Each row has a hidden value; after the row comes its group, the name of the range that the value falls in. Each part has its own.
[ -20 -150  -27  125  161  103   62 -205  -42   45   79  114 -131   -3
  122   26 -158   30  115  -48   53   24   63 -107  115   32   43 -126
  100  -19  112   88  -86 -247   26  -43 -130   90   68  176 -214  -77
   63  -38  219  -93  -61   18  202  -44   62] | J782
[  86 -174 -157 -148 -135  126  -31 -135  -21 -201  -73  -72 -158 -105
  -28  130  -58   85   64 -122  126  157  -37   40    6  -42  204   65
   58   87 -112  109 -190   31 -117   66  128 -119 -152   -5   -6   67
 -144  -27   69   22   -9  150  114 -126  -38] | J260
[  59  138  -81  -17   75   88  -30    4  -86 -325  -83  286  -84  160
  -20  198 -252  198  390   80   10   12  125  173  192  -25 -243 -269
  288   59    5  276  -21  -22   71  -66 -402 -134   80 -590  222  425
   19  142 -218 -465  409  112  -75 -218   42] | J807
[-153 -128   82 -263 -190  216  -14 -131 -139  -74  -46   38   97 -339
  405 -251   26  -83 -163   34  120  154   53 -245  161   80  358   50
 -123 -102 -200  -57 -168  135   39   99  112   75  -50  131 -369 -319
 -156  134  285  169 -264  187  148 -215   12] | J644
[-200  -50   72  171  -40  352  -73 -152 -169  -23   -7   20  171   -9
   68   26 -158  113  171  306  -22  274  188 -155   49  220  -23 -181
  188 -123  182  174  -12   28  -41 -115 -149  -24  100   35 -179 -200
  120  -77  181   55 -214   45   27  253    3] | J132
[ 401  217  -16   44  -28  -22  365 -378  302 -164 -383   19  211 -112
  121  334 -102  -13    7  169  214  286   39  482  393  -59  362  172
 -124  124    4  431  -10   13    0  -11  270 -300   66   71  186  354
   99 -323 -407 -119   21  -89  -64 -220 -117] | J320
[ 130   78   38   45  106 -102  240 -332  155  -72    6  -81   46  -88
  210   85 -214 -190  -83   43  112  -45 -135  187  452   77  121   24
 -125   -6   57  -22   95  -81  157  -51   54  -19   40    2   -1  281
  311   -2 -198  102   -5   71  -10  -29  107] | J331
[ -21  -88 -126   56  146  -42   95 -164  -19  -18   31  117 -248   36
   59  123 -176    5  122  -88   30    7   96 -176   78  126  194 -199
  -12   16  261   44    6 -266   23  -65 -237  163  226   54  -40   70
  246 -163  195 -134   74  149  235   16    6] | J331
[  22 -247  -92  371   62  -24  -95  -22  152 -112 -457 -112  325   42
  335  -70 -135  304  144   91 -139  142  100  -55   53  142  160  207
  231  -61  177  -77 -285 -117  -58  224  147  174  236  309  -21 -108
   -6   -3  113 -153 -191  108  179 -234  -96] | J132
[ 129 -190  -62  260  128  117 -112 -130   51   12  -74 -121   11   82
  -83  180 -196  235    8 -127   32  134 -142  180  157   86 -128  133
  179 -109   44   52 -210 -148   85  179   20  120    0  307   34   35
  -58  -65  163 -219  -64  -84  163  -40   21] | J320
[  26   25 -156  107  104  157  291 -280  -80  -31  -17  114 -168   12
  235  -48 -196   -4  102   -4  132   -3   24  -30  141   23   46 -156
  174   92  -58  115  136 -256 -145  -27 -158   37   61   95 -186   81
  -14  -48  153    1 -152   28  177  143  105] | J644
[-568 -551  -40   57   87  266 -216 -379 -125   48  453 -127 -113 -137
 -276  104 -316  -59  215  210   84   14   39 -247  193  571 -406 -431
  400 -607  266 -235  218 -222  -90 -346  -64   87 -234 -199 -262   72
  591  224   17  218 -164  125 -182  506  410] | J644
[   1   29  -32   16   55  121   34 -119  -54  -37   -6   33  -61  -37
  168    9 -139  -15   70   28   47   97   75  -78  135   96  175 -101
   29   40   90   57  -67  -90    9  -56 -104   67  147   24  -67   13
   80   -6  157   10  -37   88  124    1    8] | J807
[ 219 -304   87  345  266  -26  178 -208  119  100   65 -254 -246   96
 -200   84  -41    6 -169 -259  -57  100  -23  -10 -103   23  240  106
   24  199  369  -12  -60 -234 -139  111  177  219  185  553  -59  -49
   22 -367  307  264 -197  -27  355  250  -79] | J320
[ 191  187   22  261  128   69   34  -37  -10 -246 -118  -20   89  168
   32   45 -249  193  218   49  -49   53   -9  275  266   27 -214  -94
  331  133  -40  199   49   62   20    7 -151 -161   64 -281  220  399
  -42   94 -244 -218  133  -16  -76   53   36] | J132
[ 311   54 -328  -47  -29  119  206 -294   75  -78 -140   -3 -257  -20
   -9  300 -153   69   75 -164  277  163 -111  274  137  -94  233   68
   43  171 -163  291  -86 -196 -145   17   71 -144  -85  174   86  248
 -119 -211   29 -126    1  -46  154  -44  -27] | J132
[ 195   39  111  -25  114   74  154 -361  102 -159 -121 -137  229 -162
  -15  167 -115  -45  -35   62  202  247  -24  358  332   78   62   15
   -3   -3   73  193  -60   81  -21  -60  169 -206   -8   16    3  225
  149 -110 -216   52  -50  -75 -179   18   29] | J260
[ 193  151 -333 -438  -21  285   78   23  -57 -171 -258    8 -345  -82
   37  205  -49   -8  -50 -133  282  223   31  209  -14   17  277   82
  -35  189 -109   26 -261 -170 -179  175  -10  262  240 -178  293  341
 -224   63  280  -54  171  134  200 -298  -36] | J807
[ -29   94 -243   20   63   81  178 -406  126   86   34   50  -75  -63
  253  183 -259 -199   78   37  157   14  -91  -60  319  121  109    5
 -236   31   42   52   29 -289  150 -108    9  -75  -49   46  -90  131
  392  -50   67    6  -94   96   67  -11  129] | J320
[ 450  236 -204   56   91  -82  509 -147  149   20 -148   91 -399  244
  568  216 -217 -197  -64  -85   74 -285 -294  162  242 -558  246  407
 -486  518 -127   75 -258 -450  434  283 -147  277  225  232  101  166
  -69  -51  207  -50  205  202  672 -699  -82] | J644
[ -95  164  -37 -427 -615  323 -322  151 -189 -526 -264  128  263 -202
  257  132 -103  208  320  454   81  275   99  124  271  -50  115    9
  117 -127 -446  308 -264  542  168  -26  -50 -405 -241 -745  191  144
 -218  373 -381 -221  257  326 -178 -545  -86] | J260
[  -8 -386  349  319    1 -334  -59 -199   56 -329  109   44  214  152
 -116   25 -133  144   10  -96 -314 -136 -100 -104   64 -101 -104  -42
   32   25  363   23   44  299  195   94 -215 -197 -126   14 -255 -170
  190 -226 -148    1   48  270  -33  114 -101] | J320
[ 156  173 -350 -306 -201  182  -70  126  -36 -343 -402    0 -176   58
 -139  269  -38  202 -204 -301   46  268 -149  121 -127   54   97  315
 -248  263 -115   18 -180  131   14  588  -69  139   99 -255  439  296
 -279 -160  334 -282  153  306  216 -215 -164] | J260
[ 190 -273 -126   47    3   40  148 -263   32  -98   23  -78 -287   98
 -167  301 -142   54  -27 -124  106   26 -151  176  -55 -141  101   66
   90   88  160   65 -101 -188 -135   72  -54  105   -8  284  -56   38
  -28 -247  159  140   -7   83  239   77  -40] | J807
[  88 -280 -502   70  -31  -14  492 -341   83 -339 -512  223 -125  183
  455   95 -214  148  285  126  111 -174   22   77 -193 -301   92   75
  315  233   78   -5  -48 -471 -467  197 -194  172  152  136 -221   61
 -100 -101  122   45  -92  312  281 -214  -18] | J644
[-122 -132  -95   80  -13  114   60 -203  155   45   56    9 -141  -49
   98  136 -170 -113  -24   39  -14  -11  -66 -121  245  136  -22  169
 -193  -59  -10  -55   25 -208  253  142  193   56 -128  -92   40  168
  226   65   38  -16  -47  186  201 -222  140] | J331
[ -85 -252  252  431  -20 -200  -67 -199   48 -151  127   65  201   72
   17  -97 -143  142   50  -71 -292  -50  -24 -253  142   60   -8  -72
   66   -9  205   88  146  219  167   39  -92 -258 -167  104 -280 -200
  159 -198  -78  -50 -143  164   13  218  -44] | J320
[  88 -104  207  132   32  201   29  -90  -34  -38   55  -98    6   -7
   82   51 -110    8   77  217   12  114   72  121  163  -59   78   -7
  171   -4   81  128 -164  -16   46  -94   45   47   87   81  -60  -18
  -38   67  -17  173  -28   -5  137  -98   -3] | J807
[ 230   91    0  -39  230  340  163 -148  -89   11  -33 -190  -93 -132
  257 -101 -109  -78  168  111  283  187  139  259  208  -26  198 -124
  346  141 -119  136 -239 -206 -269 -267  152   44  178  101  -52  171
 -174  254   44  248  -92 -181   56  -54   94] | J132
[ 106  149  157  447  451 -131    7  139   46 -246  -42  200  -87  257
 -222  -32 -204  276  387 -112 -262   16  350   43  205  246 -265 -410
  458  154  260  263  261  -48   19  -49 -255 -113  304 -623  426  670
  120   29 -352 -592  393  -20  -72   55   53] | J782
[-129 -290 -284  100    6   99  -10 -286  177   27  147  -58 -267  -18
  -49  191 -246  -58   46 -110   46  -99 -203  -44  198  157 -182  136
   26 -113  -70 -146   53 -312   80  106  216    4 -330  -64   14  265
  211  139   19    9  -71  155  114  -55  248] | J782
[  75  142 -184 -137 -176  234 -105  152    4 -288 -405  -46    7   -7
  -59  101    5  206 -179 -167  -51  326  -23   39  -68  145   89  327
 -163  209 -122   30 -141  200   19  554  127   66   75 -252  383  232
 -283  -73  238 -215   12  246  162 -206 -138] | J260
[ -99  -28    8 -133  145  195  -30 -124 -133  -87   -1  234    4  -97
  221 -114  -82   -1  131  -74   69   90  160 -186   78   35   14 -171
   18   68   23   88 -193  -72   24  -12 -183    2   65 -118 -253 -109
  -36  127  277 -154    0   96   35 -194   51] | J320
[ 327  148  399   46  -83  110 -109  357 -255 -347 -464  -12  288  -60
  136 -240  174  428   21   72 -104  519  450   68 -112  -29  656 -123
  332  198  106  394 -323  503 -235   90 -130   59  587  164   81 -236
 -593 -235  131 -149   14  -25  176 -105 -457] | J132
[ -13 -170  -29 -148    2  131   65 -261  -87  -64  -16   -3   30 -244
  296 -207  -54  -42 -170 -166  188   54  -94  -43  150   38  187   23
   61  -54 -155 -108 -124  -26 -125  112   49   93  -81  298 -406 -206
 -176   88  301  154 -287   56   87  -18   86] | J331
[  68  125  -23  164   15  -83    1  110 -202 -141  -77   48  -80  258
  403  -92 -186   92   95  -52 -209  -93  -24 -313  -63 -141  262  -58
 -120  325  237  -36 -193   -8  191   94 -545  245  414  144  -95 -257
   22 -108  434  -16   61  329  414  -24 -208] | J132
[  24  159  150 -143  -98  281  133 -134 -144  -62  282   76 -280  -91
  -82   55  -52 -177  -62   33   77  132   55  -28  151   -9  143 -149
  -88  164  -94  246  151  125   59 -105  -43 -160  -94 -247  -20  127
  -55  -40   30  193   17   78   89  134   36] | J782
[ 173  -41  149   53  152  160  235 -206  -82 -111   80   23 -136   17
  -24  -23  -98   -1 -107 -123   94   18  -76  202  163 -116 -128  -26
  133  129  -93  134   44  -34  -16  125  -64   21  -33   35 -111  130
 -214  -17   71   36  -35  -42  126   31   79] | J644
[ 506  323    9   28 -192  -86  325  -90   83 -285 -486   71   85  -79
  159  199  -10  201   43  144  157  373  218  385  206  -89  773  -28
  103  193    2  545   21  188 -214  -44    8 -183  362  172  241  226
 -204 -483 -300 -176   71  -53  126  -80 -339] | J782
[   8   60  -33   14  -50  190   13 -228  -78  -93  -72  -77   95 -161
   20   93 -122   71  130  133  153  337  140   27  178  240  257 -193
  136  -69   63  251   19   75 -146 -195   18 -185   57   45  -38   47
  127 -165  -26   16 -145  -15  -53  249  -23] | J260
[-101  262  135 -308 -136  290  231 -108 -156 -128  227  247 -298 -236
  115 -198   88 -316   21   35   37  166  337 -350   27   22  426 -272
 -189  387 -119  288  245  194 -116 -198   61 -330  -67 -504 -122   93
  -73    5   45  302  -43  218   29   94    3] | J807
[ 106  -23  103  150  176  156   17  -90  -19  -71  -46 -177   85 -140
  197 -256  -60   40   97  -46   43  162  122   32  188   99  142  -55
  289  118 -103   69 -111   20 -166  -72  247 -112   18   52  -85   92
 -157  187  -12  114 -183  -73    0   18   62] | J260
[ 215  -35  102  242  112  -26  -16   21   80 -279 -126 -123    2   90
 -187   49  -96  218  125 -109 -116  139   68  193  119   55  -31   -1
  269  168   41  179    2  138  -50  101  120 -175   21 -233  291  394
 -102  -28 -252 -163  132   33   -6  -11  -47] | J260
[ -79  260  -12 -316  -56  173  271 -200 -197 -171  198  165 -297 -178
  234 -169  -11 -335  151   13   92   79  265 -374    4  -15  449 -364
 -191  447   -9  215  177   89 -169 -325 -110 -314   19 -427 -190   70
  110  -13   89  354  -21  286   21  185    1] | J260
[  57 -263  255  441  -31  -81    3 -214   61 -205   59    5  197  140
  -92    3 -140  200    5  -44 -232  -21 -118   25  107  -88 -179   63
  176   44  104  151   96  220   96  153  -27 -262 -237  125 -205 -108
  -44 -187 -127  -11 -135   75    8  179  -41] | J320
[  92  247 -260 -339 -265  128  -11  203  -57 -282 -350  -53 -237  -52
    4  157  -42   88 -224 -105   60  251  -14   33   44  235  389  162
 -206   99 -110  -55   -9  136   24  390  -45  289  291 -313  513  387
 -138  -81  190 -148  164  336  261 -160 -140] | J644
[ -65   18   74  198  -86 -156  -61  -39   35 -172  -62   25  132   -7
  152  -92 -133   81  -42  -37 -200   33   16 -224  190  225  223  -36
  -54   -5  143  -32  143  192  145  109  -99  -39   88  -49   -5   11
  176 -122  -10  -78  -64  244   66  123  -67] | J782
[ 124  -85   55  146   16  -34  172 -201  -48 -141   60 -110 -104   37
   81   45 -208   21   45   64   52  -40  -73  128  228   -5  114 -128
  216  -19   56   49   99  -34  -37 -102 -132   41   71   96  -57  135
   77  -56 -103  138  -13   74  126  171   32] | J644
[  38 -301 -206  -54   -8   99   79 -346  -27    1   30 -168 -173 -152
   98   14  -68  -38  -83 -250  183  100 -142 -115  -56   -5  298   80
  -29   83   10  -60 -183 -164 -213   49  144   28 -129  485 -342 -233
  -42 -154  394  279 -318   99  223  135   10] | J260
[ -55  184  383  157  148  348 -416   72 -162  386  538 -172 -140 -157
 -360   76 -108  -10 -254 -200   -8  374  -44 -123  493  498  -32 -110
 -213 -297  -57  187  -22  157  620  -45   50   52  -37  103  171   14
  104  -24  266 -281  -28 -264  162  201   99] | J807
[ 132  102   41  167   27  160   91  -58  -16 -170  -63   89  -34   49
   26   22 -157  150  103   36    5   80   33  204  246    6 -115  -46
  272   60 -165  235   95   26   12   89  -37 -117  -33 -206  123  308
 -183   65 -162 -208   54  -27   44  -55   57] | J331
[ 168 -361   95  388  173  239  135 -211   97  103   28 -282 -156   20
 -219   -7   34   90 -190 -247  -49  215  -45   20 -151  -35   31  291
  102  223   73   81 -104 -151 -185  295  457   37 -117  539 -124 -115
 -287 -251  330  268 -395 -108  344  167  -19] | J260
[  10 -318 -123 -535 -459  155   37 -345 -114 -133  102 -205 -151 -442
  254  -26    1 -193 -341 -104  380   66 -330   31  160 -100  531  190
 -128 -159 -394 -169 -203  160 -132   41  246   21 -381  391 -447 -302
 -231   78  226  547 -314  222  143  -65   36] | J644
[  33  -56  121  180  133   71 -135  -69  -56   65  108  -77    0    5
    4   72 -182   90  -41  -54   -4  108  -59    9  263  175   17  -51
   41 -161  134   20 -124  -52  237   19 -135  177  139  216  -24  -38
  105  -37  178 -142  -14  -34  168   25   23] | J782
